Below is a small trained network, with its code and all its weights. Each question gives an input and a target symbol and asks what happens when units are switched off, that is, made to give their printed mean instead of their output.

import numpy as np


def w(rows, s, z=0):
    codes = np.array(rows[::2]) - 128.0
    scale = np.full(codes.shape[1], s)
    scale[-1] = z or s
    return codes * scale


def f(y):
    return np.maximum(y, 0)


def softmax(a):
    e = np.exp(a - a.max(-1, keepdims=True))
    return e / e.sum(-1, keepdims=True)


def log_softmax(a):
    a = a - a.max(-1, keepdims=True)
    return a - np.log(np.exp(a).sum(-1, keepdims=True))


def net(x, mask):
    ids = ['αγδεζλξσψω'.index(c) for c in x.split()]
    T = len(ids)
    res = E[ids] + P[:T]
    u = 0
    for l in range(2):
        q, k, v = (res @ M[l].T for M in (Q, K, V))
        z = softmax(np.where(np.tri(T) > 0, q @ k.T / 2**0.5, -1e9)) @ v
        res = res + np.where(mask[u], z, O[l][:, -1]) @ O[l][:, :-1]
        u += 1
        y = f(res @ A[l][:, :-1].T + A[l][:, -1])
        res = res + np.where(mask[u : u + 12], y, B[l][:, -1]) @ B[l][:, :-1]
        u += 12
    return log_softmax(res[-1] @ U[:, :-1].T + U[:, -1])


Q, K, V, O, A, B = {}, {}, {}, {}, {}, {}
E = w([
[145,89,179,123],'α',
[252,140,59,110],'γ',
[97,145,194,66],'δ',
[102,105,189,122],'ε',
[204,120,92,145],'ζ',
[180,112,107,161],'λ',
[65,113,199,126],'ξ',
[62,126,108,221],'σ',
[162,100,123,176],'ψ',
[206,129,88,131],'ω',
],0.014)
P = w([
[195,233,192,183],'0',
[162,190,150,159],'1',
[137,163,120,144],'2',
[122,140,96,130],'3',
[106,120,77,121],'4',
[97,100,59,109],'5',
[88,82,43,99],'6',
[79,63,29,90],'7',
[69,48,14,81],'8',
[60,35,1,71],'9',
],0.0095)
Q[0] = w([
[189,4,143,188],'0.h1',
[162,41,164,176],'0.h1',
],0.022)
K[0] = w([
[134,2,102,55],'0.h1',
[118,62,108,72],'0.h1',
],0.026)
V[0] = w([
[152,2,180,178],'0.h1',
[153,8,168,143],'0.h1',
],0.0062)
O[0] = w([
[17,240,85,116,152],'0.h1',
[4,207,104,125,254],'0.h1',
],0.0026,0.00015)
A[0] = w([
[115,223,107,94,91],'0.n1',
[152,116,179,91,42],'0.n2',
[132,56,187,105,47],'0.n3',
[96,103,181,104,159],'0.n4',
[52,108,174,193,84],'0.n5',
[102,130,143,104,89],'0.n6',
[121,141,188,5,2],'0.n7',
[122,126,120,118,48],'0.n8',
[123,167,84,176,62],'0.n9',
[175,22,149,184,81],'0.n10',
[144,40,172,134,213],'0.n11',
[117,122,146,130,38],'0.n12',
],0.012,0.0056)
B[0] = w([
[137,119,139,128,139],'0.n1',
[128,116,121,167,133],'0.n2',
[142,121,94,151,138],'0.n3',
[135,224,148,46,185],'0.n4',
[169,43,150,88,167],'0.n5',
[124,166,118,140,139],'0.n6',
[251,174,7,165,146],'0.n7',
[142,134,119,138,128],'0.n8',
[133,98,138,133,155],'0.n9',
[59,99,173,136,193],'0.n10',
[74,142,143,127,252],'0.n11',
[132,106,131,130,128],'0.n12',
],0.022,0.0035)
Q[1] = w([
[148,112,252,29],'1.h1',
[120,191,151,104],'1.h1',
],0.018)
K[1] = w([
[221,142,254,197],'1.h1',
[141,175,166,157],'1.h1',
],0.019)
V[1] = w([
[34,224,173,149],'1.h1',
[181,179,143,3],'1.h1',
],0.014)
O[1] = w([
[149,34,78,28,3],'1.h1',
[47,1,165,63,198],'1.h1',
],0.0078,0.0062)
A[1] = w([
[4,131,224,211,133],'1.n1',
[49,83,185,176,110],'1.n2',
[206,163,65,135,28],'1.n3',
[74,63,159,161,64],'1.n4',
[78,138,173,181,166],'1.n5',
[160,13,91,178,106],'1.n6',
[163,186,95,94,114],'1.n7',
[200,87,76,100,61],'1.n8',
[10,120,222,198,1],'1.n9',
[183,163,92,112,202],'1.n10',
[177,113,125,101,154],'1.n11',
[248,132,30,90,75],'1.n12',
],0.019,0.0089)
B[1] = w([
[126,19,211,186,255],'1.n1',
[148,200,122,140,198],'1.n2',
[142,150,237,52,162],'1.n3',
[151,131,163,176,178],'1.n4',
[114,209,91,152,213],'1.n5',
[112,106,159,24,154],'1.n6',
[161,174,187,137,157],'1.n7',
[102,167,105,223,140],'1.n8',
[137,152,21,30,204],'1.n9',
[84,130,34,112,193],'1.n10',
[70,127,92,134,150],'1.n11',
[254,37,159,183,156],'1.n12',
],0.031,0.014)
U = w([
[173,19,25,75,63],'α',
[118,189,207,99,36],'γ',
[74,152,43,76,214],'δ',
[228,68,158,98,57],'ε',
[143,241,18,57,221],'ζ',
[221,193,26,66,235],'λ',
[111,34,253,92,4],'ξ',
[151,67,144,199,125],'σ',
[118,124,157,12,166],'ψ',
[116,62,109,20,176],'ω',
],0.005,0.0038)

Each question gives the input, a string of symbols that net reads in full, and the target symbol t.
The units are the heads (2 rows each of Q, K, V and O) and the neurons (one row each of A and B). Each row of codes is followed by its name. A weight is (code - 128) times the scale printed after its matrix; where a second scale follows, it is the last column's (O, A, B and U).
mask holds one flag per unit, layer by layer, with each layer's heads first. A switched-off unit (its flag False) gives its mean, the last column of its rows in O or B, instead of its output. The means were averaged over made-up inputs and are rounded, as every weight is.
A unit's drop is (log p(t) with every unit on - log p(t) with that unit switched off) / (log p(t) with every unit on - log p(t) with every unit switched off).
The circuit of an input: a set's keep is (log p(t) with only the set's units on - log p(t) with every unit switched off) / (log p(t) with every unit on - log p(t) with every unit switched off). Starting from the 12 units with the biggest drops (on a tie, the unit counted first), units are removed one at a time, each time the one whose removal leaves the highest keep (on an exact tie, the one counted first), for as long as the keep stays at least 0.8.
units of the circuit, in order: the units of the circuit, biggest drop first
unit that matters most: the unit with the biggest drop
top k neurons: the k neurons with the biggest drops, biggest first
input γ λ ζ δ γ, target ξ: top 2 neurons	0.n4, 0.n7
input γ ω γ ψ α, target α: units of the circuit, in order	1.n1, 1.n9, 1.h1
input λ δ ψ ψ ω γ γ ζ ξ ω, target ψ: unit that matters most	1.n1
input ξ ψ ε γ λ, target σ: units of the circuit, in order	1.n1, 0.n4, 1.h1
input ξ ε γ δ λ ε γ ψ ε, target ψ: top 4 neurons	1.n9, 1.n6, 1.n2, 0.n4
input γ ζ ω ξ λ δ δ γ δ γ, target ξ: units of the circuit, in order	1.h1, 0.n7, 1.n1
input ψ γ γ γ γ λ γ ξ δ ω, target ξ: units of the circuit, in order	1.n5, 1.n9
input λ γ ζ α, target ζ: units of the circuit, in order	1.n1, 1.h1
input ψ λ ω σ α γ, target α: top 4 neurons	0.n11, 1.n1, 1.n5, 1.n2
input γ γ λ γ ψ γ ψ α, target α: units of the circuit, in order	1.n1, 1.n9, 0.n11
input σ ψ ε ψ ξ α ε ζ, target ω: units of the circuit, in order	0.n11, 1.h1, 1.n6
input ζ γ γ ψ γ ζ ζ, target ζ: top 4 neurons	1.n1, 0.n5, 0.n4, 1.n10
input ε ω ξ α γ δ ψ, target ξ: units of the circuit, in order	1.n6, 1.n1
input γ γ γ λ ψ λ λ ξ λ, target ψ: top 3 neurons	1.n1, 0.n11, 0.n4
input γ ω ξ γ, target ψ: top 4 neurons	1.n1, 0.n4, 1.n6, 0.n11
input γ ξ ψ γ γ ψ δ ζ, target ξ: top neuron	0.n7
input λ γ λ λ γ ξ ψ γ ξ, target ζ: units of the circuit, in order	1.n1, 0.n4, 1.h1
input λ σ γ ψ ψ ψ γ, target ε: top 3 neurons	0.n11, 1.n12, 1.n9
input γ γ ψ ψ ω γ ψ λ ξ ψ, target ψ: top 3 neurons	1.n1, 0.n11, 0.n4
input δ ξ ζ γ λ ξ γ γ, target σ: top 3 neurons	0.n4, 1.n9, 1.n3
input ψ ε ψ γ λ ζ λ, target ζ: units of the circuit, in order	1.n1
input γ σ σ γ ψ λ δ ξ λ, target ψ: top 4 neurons	1.n1, 0.n11, 1.n6, 0.n4
input γ γ ε ψ γ ζ γ ζ, target σ: units of the circuit, in order	1.h1, 1.n1, 1.n3
